Below is a small trained network, with its code and all its weights. Each question gives an input and a target symbol and asks what happens when units are switched off, that is, made to give their printed mean instead of their output.

import numpy as np


def w(rows, s, z=0):
    codes = np.array(rows[::2]) - 128.0
    scale = np.full(codes.shape[1], s)
    scale[-1] = z or s
    return codes * scale


def norm(h):
    return h / np.sqrt((h * h).mean(-1, keepdims=True) + 1e-5)


def f(y):
    return np.maximum(y, 0)


def softmax(a):
    e = np.exp(a - a.max(-1, keepdims=True))
    return e / e.sum(-1, keepdims=True)


def log_softmax(a):
    a = a - a.max(-1, keepdims=True)
    return a - np.log(np.exp(a).sum(-1, keepdims=True))


def net(x, mask):
    ids = ['αβλμξπσ'.index(c) for c in x.split()]
    T = len(ids)
    res = E[ids] + P[:T]
    r = norm(res)
    for j in range(3):
        rows = slice(3 * j, 3 * j + 3)
        q, k, v = (r @ M[0][rows].T for M in (Q, K, V))
        z = softmax(np.where(np.tri(T) > 0, q @ k.T / 3**0.5, -1e9)) @ v
        o = O[0][rows]
        res = res + np.where(mask[j], z, o[:, -1]) @ o[:, :-1]
    y = f(norm(res) @ A[0][:, :-1].T + A[0][:, -1])
    res = res + np.where(mask[3:19], y, B[0][:, -1]) @ B[0][:, :-1]
    return log_softmax(norm(res)[-1] @ U[:, :-1].T + U[:, -1])


Q, K, V, O, A, B = {}, {}, {}, {}, {}, {}
E = w([
[165,222,120,131,159,200],'α',
[163,194,182,133,201,131],'β',
[172,183,154,160,5,62],'λ',
[188,158,161,82,193,105],'μ',
[127,123,185,70,156,56],'ξ',
[85,183,142,140,143,148],'π',
[87,127,105,51,113,72],'σ',
],0.014)
P = w([
[155,106,153,100,107,247],'0',
[98,140,141,98,100,85],'1',
[99,142,139,108,109,86],'2',
[101,144,131,108,112,86],'3',
[104,144,127,108,114,86],'4',
[108,144,121,106,115,85],'5',
[111,145,113,104,116,86],'6',
[117,145,107,103,118,85],'7',
],0.015)
Q[0] = w([
[49,253,131,10,204,65],'H1',
[28,141,148,70,202,159],'H1',
[137,86,164,132,176,36],'H1',
[100,55,130,149,119,140],'H2',
[95,145,118,137,128,149],'H2',
[106,132,132,77,112,85],'H2',
[226,154,188,115,228,158],'H3',
[91,5,153,93,180,170],'H3',
[114,109,90,218,165,200],'H3',
],0.011)
K[0] = w([
[200,161,59,251,43,43],'H1',
[112,168,34,153,128,51],'H1',
[128,88,163,112,116,86],'H1',
[103,110,106,131,185,84],'H2',
[141,159,125,110,122,127],'H2',
[137,77,114,180,109,145],'H2',
[172,169,173,100,139,124],'H3',
[140,97,109,157,156,55],'H3',
[112,204,124,129,116,113],'H3',
],0.015)
V[0] = w([
[164,111,116,147,61,186],'H1',
[111,102,92,147,179,121],'H1',
[118,162,123,84,158,159],'H1',
[132,70,161,75,71,120],'H2',
[89,109,168,73,194,129],'H2',
[87,75,153,99,205,203],'H2',
[55,162,72,189,132,181],'H3',
[56,102,163,143,61,122],'H3',
[165,109,7,72,113,114],'H3',
],0.013)
O[0] = w([
[119,103,117,94,32,171,151],'H1',
[97,124,192,96,177,110,2],'H1',
[180,153,111,121,169,167,164],'H1',
[106,187,144,163,158,97,166],'H2',
[84,155,129,57,42,147,110],'H2',
[98,157,193,90,8,103,121],'H2',
[158,79,166,67,161,31,94],'H3',
[200,186,132,81,157,162,83],'H3',
[161,122,190,214,122,124,81],'H3',
],0.011,0.0084)
A[0] = w([
[111,71,154,149,108,49,92],'N1',
[189,131,109,178,174,116,107],'N2',
[140,149,155,158,78,80,119],'N3',
[176,68,107,151,185,168,3],'N4',
[131,144,90,124,120,124,187],'N5',
[125,92,131,199,135,128,149],'N6',
[201,64,104,121,216,177,104],'N7',
[75,106,122,134,248,136,165],'N8',
[136,121,147,56,146,104,217],'N9',
[118,104,89,104,173,113,96],'N10',
[107,162,149,102,131,177,215],'N11',
[100,159,187,104,86,139,247],'N12',
[96,176,177,79,209,112,45],'N13',
[163,193,142,128,108,125,79],'N14',
[126,150,197,157,165,202,160],'N15',
[191,103,255,114,133,163,221],'N16',
],0.02,0.0052)
B[0] = w([
[113,122,117,124,85,188,179],'N1',
[187,132,157,89,150,118,218],'N2',
[140,98,158,138,166,142,205],'N3',
[79,88,95,163,122,122,169],'N4',
[118,135,170,122,160,127,253],'N5',
[141,144,150,122,109,77,188],'N6',
[70,105,66,144,101,136,191],'N7',
[150,170,147,85,102,120,177],'N8',
[123,158,123,150,107,137,220],'N9',
[155,126,147,108,136,113,171],'N10',
[158,98,148,132,132,107,211],'N11',
[152,148,86,113,106,139,255],'N12',
[149,110,130,110,168,75,192],'N13',
[111,92,140,128,158,117,211],'N14',
[123,161,92,89,70,132,155],'N15',
[82,228,69,38,4,168,156],'N16',
],0.023,0.0092)
U = w([
[89,7,194,141,85,130,224],'α',
[31,72,163,78,221,88,109],'β',
[115,67,18,190,152,116,184],'λ',
[82,162,175,248,73,64,115],'μ',
[98,217,110,192,207,211,88],'ξ',
[152,228,120,71,65,146,4],'π',
[226,137,202,134,197,117,167],'σ',
],0.011,0.0026)

Each question gives the input, a string of symbols that net reads in full, and the target symbol t.
The units are the heads (3 rows each of Q, K, V and O) and the neurons (one row each of A and B). Each row of codes is followed by its name. A weight is (code - 128) times the scale printed after its matrix; where a second scale follows, it is the last column's (O, A, B and U).
mask holds one flag per unit, heads first, then neurons. A switched-off unit (its flag False) gives its mean, the last column of its rows in O or B, instead of its output. The means were averaged over made-up inputs and are rounded, as every weight is.
A unit's drop is (log p(t) with every unit on - log p(t) with that unit switched off) / (log p(t) with every unit on - log p(t) with every unit switched off).
The circuit of an input: a set's keep is (log p(t) with only the set's units on - log p(t) with every unit switched off) / (log p(t) with every unit on - log p(t) with every unit switched off). Starting from the 12 units with the biggest drops (on a tie, the unit counted first), units are removed one at a time, each time the one whose removal leaves the highest keep (on an exact tie, the one counted first), for as long as the keep stays at least 0.8.
circuit, biggest first: the units of the circuit, biggest drop first
unit that matters most: the unit with the biggest drop
top k neurons: the k neurons with the biggest drops, biggest first
heads that matter: for each layer, one digit per head in row order, 1 if its drop is at least 0.15 and else 0, layers parted by /
input α λ ξ, target α: heads that matter	110
input β α ξ ξ α μ λ, target β: heads that matter	101
input β σ α μ α σ λ β, target β: heads that matter	101
input α α π σ λ μ λ, target σ: circuit, biggest first	(H2 N2)
input ξ σ σ β λ β, target ξ: heads that matter	101
input μ μ σ μ λ, target μ: heads that matter	001
input β α σ ξ λ π π, target β: heads that matter	111
input μ λ α ξ π μ α μ, target μ: heads that matter	101
input ξ α σ λ π, target ξ: circuit, biggest first	(H3 H2)
input μ α λ π μ α, target μ: circuit, biggest first	(H3 N12 N2)
input α ξ α β λ μ, target α: top 2 neurons	(N1 N12)
input λ ξ π, target λ: top 2 neurons	(N7 N4)
input α α π α, target β: top 2 neurons	(N12 N7)
input λ α σ λ λ, target λ: circuit, biggest first	(H2)
input β σ σ σ α α ξ λ, target β: heads that matter	001
input μ β λ β σ, target μ: unit that matters most	H3
input α π α σ μ π α α, target λ: circuit, biggest first	(H1 N7 H3)
input λ σ ξ, target λ: circuit, biggest first	(H2 H1)
input σ β λ λ, target σ: circuit, biggest first	(N2 H2)
input β α ξ α α π λ σ, target β: top 2 neurons	(N12 N5)
input β λ μ α σ σ, target β: top 3 neurons	(N12 N9 N5)
input λ α μ α σ, target λ: circuit, biggest first	(H2 N4)
input α α α, target β: circuit, biggest first	(H1 N12 H3 N7)
